Below is a small trained network, with its code and all its weights. Each question gives an input and a target symbol and asks what happens when units are switched off, that is, made to give their printed mean instead of their output.

import numpy as np


def w(rows, s, z=0):
    codes = np.array(rows[::2]) - 128.0
    scale = np.full(codes.shape[1], s)
    scale[-1] = z or s
    return codes * scale


def f(y):
    return np.maximum(y, 0)


def softmax(a):
    e = np.exp(a - a.max(-1, keepdims=True))
    return e / e.sum(-1, keepdims=True)


def log_softmax(a):
    a = a - a.max(-1, keepdims=True)
    return a - np.log(np.exp(a).sum(-1, keepdims=True))


def net(x, mask):
    ids = ['γεηθξπτφψω'.index(c) for c in x.split()]
    T = len(ids)
    res = E[ids] + P[:T]
    r = res
    for j in range(2):
        rows = slice(2 * j, 2 * j + 2)
        q, k, v = (r @ M[0][rows].T for M in (Q, K, V))
        z = softmax(np.where(np.tri(T) > 0, q @ k.T / 2**0.5, -1e9)) @ v
        o = O[0][rows]
        res = res + np.where(mask[j], z, o[:, -1]) @ o[:, :-1]
    y = f(res @ A[0][:, :-1].T + A[0][:, -1])
    res = res + np.where(mask[2:6], y, B[0][:, -1]) @ B[0][:, :-1]
    return log_softmax(res[-1] @ U[:, :-1].T + U[:, -1])


Q, K, V, O, A, B = {}, {}, {}, {}, {}, {}
E = w([
[137,135,74,189,93,87],'γ',
[68,192,84,135,88,98],'ε',
[147,89,72,131,153,27],'η',
[86,118,113,71,183,43],'θ',
[128,251,37,48,113,41],'ξ',
[144,69,157,164,197,105],'π',
[110,171,180,107,165,148],'τ',
[246,226,170,204,157,140],'φ',
[149,147,160,59,76,68],'ψ',
[169,102,88,35,83,241],'ω',
],0.016)
P = w([
[199,185,62,85,248,191],'0',
[122,193,90,93,176,128],'1',
[102,172,109,127,164,106],'2',
[92,157,120,158,142,97],'3',
[82,146,149,164,135,92],'4',
[71,134,161,182,113,85],'5',
[65,126,168,202,97,87],'6',
[53,127,201,202,83,90],'7',
[35,115,201,201,79,74],'8',
[45,100,198,230,53,67],'9',
[20,99,225,227,50,76],'10',
[18,87,234,244,31,74],'11',
[9,80,253,235,23,75],'12',
[13,109,242,214,60,75],'13',
],0.005)
Q[0] = w([
[121,149,171,147,127,32],'head 0',
[134,133,146,115,107,119],'head 0',
[130,140,130,108,131,96],'head 1',
[99,190,166,151,160,4],'head 1',
],0.04)
K[0] = w([
[64,11,148,113,45,124],'head 0',
[82,115,92,152,156,128],'head 0',
[87,159,161,140,144,121],'head 1',
[132,203,206,214,152,7],'head 1',
],0.021)
V[0] = w([
[77,151,41,198,187,194],'head 0',
[167,125,124,123,81,165],'head 0',
[27,140,50,133,211,174],'head 1',
[160,85,6,163,109,84],'head 1',
],0.016)
O[0] = w([
[53,85,8,203,212,180,1],'head 0',
[124,77,121,76,62,211,135],'head 0',
[2,78,237,130,24,21,72],'head 1',
[194,107,100,134,36,41,110],'head 1',
],0.007,0.013)
A[0] = w([
[118,137,154,129,66,118,30],'neuron 0',
[109,154,126,214,45,168,222],'neuron 1',
[149,41,198,205,162,135,99],'neuron 2',
[129,135,187,247,76,189,1],'neuron 3',
],0.015,0.0028)
B[0] = w([
[87,135,50,162,193,160,245],'neuron 0',
[150,173,254,150,81,95,158],'neuron 1',
[157,66,188,209,153,207,142],'neuron 2',
[64,81,37,41,127,76,147],'neuron 3',
],0.0093,0.011)
U = w([
[209,173,124,212,39,81,87],'γ',
[90,253,153,196,61,126,24],'ε',
[235,52,75,101,134,6,92],'η',
[121,94,135,63,196,9,134],'θ',
[111,219,33,100,89,69,59],'ξ',
[202,88,180,169,148,73,105],'π',
[91,206,175,138,165,127,182],'τ',
[190,206,86,176,189,111,7],'φ',
[223,165,171,60,109,64,160],'ψ',
[148,102,51,84,49,201,253],'ω',
],0.0062,0.0056)

Each question gives the input, a string of symbols that net reads in full, and the target symbol t.
The units are the heads (2 rows each of Q, K, V and O) and the neurons (one row each of A and B). Each row of codes is followed by its name. A weight is (code - 128) times the scale printed after its matrix; where a second scale follows, it is the last column's (O, A, B and U).
mask holds one flag per unit, heads first, then neurons. A switched-off unit (its flag False) gives its mean, the last column of its rows in O or B, instead of its output. The means were averaged over made-up inputs and are rounded, as every weight is.
A unit's drop is (log p(t) with every unit on - log p(t) with that unit switched off) / (log p(t) with every unit on - log p(t) with every unit switched off).
The circuit of an input: a set's keep is (log p(t) with only the set's units on - log p(t) with every unit switched off) / (log p(t) with every unit on - log p(t) with every unit switched off). Starting from all 6 units, units are removed one at a time, each time the one whose removal leaves the highest keep (on an exact tie, the one counted first), for as long as the keep stays at least 0.8.
units of the circuit, in order: the units of the circuit, biggest drop first
most important unit: the unit with the biggest drop
top k neurons: the k neurons with the biggest drops, biggest first
which heads matter: for each layer, one digit per head in row order, 1 if its drop is at least 0.15 and else 0, layers parted by /
drop of u: that unit's drop, to one decimal
input ω φ τ τ π ξ ψ ψ τ ω ψ ψ ω η, target ω: units of the circuit, in order	(head 0)
input ψ ξ π π, target π: units of the circuit, in order	(neuron 2; head 1)
input φ ψ ε, target ψ: units of the circuit, in order	(neuron 0; head 0; head 1)
input τ θ η φ η τ, target φ: units of the circuit, in order	(head 1; head 0)
input ψ θ τ τ ψ ξ ξ ξ ψ η ε φ τ ξ, target φ: which heads matter	01
input φ π ξ θ ψ ψ θ ψ ψ τ θ, target ψ: units of the circuit, in order	(head 0; head 1; neuron 0)
input θ φ π, target φ: units of the circuit, in order	(head 1; head 0)
input ξ ψ ξ φ γ ω τ ψ ψ τ γ, target ψ: top 2 neurons	(neuron 0; neuron 1)
input ψ τ τ ψ ε, target ε: top 2 neurons	(neuron 1; neuron 0)
input ξ ψ ψ π ω ω τ ψ ω ω ω φ ψ, target ω: units of the circuit, in order	(head 0; head 1)
input τ ξ φ τ γ ψ ψ ξ, target ψ: drop of neuron 0	0.2
input ε ψ ψ θ θ ψ τ ψ τ τ φ ψ τ γ, target ψ: drop of neuron 1	0.0
input ξ ξ ξ φ ξ θ, target φ: drop of neuron 2	0.0
input ψ τ ω ψ ψ ω φ, target ω: drop of neuron 1	0.0
input γ τ τ γ η, target η: most important unit	head 1
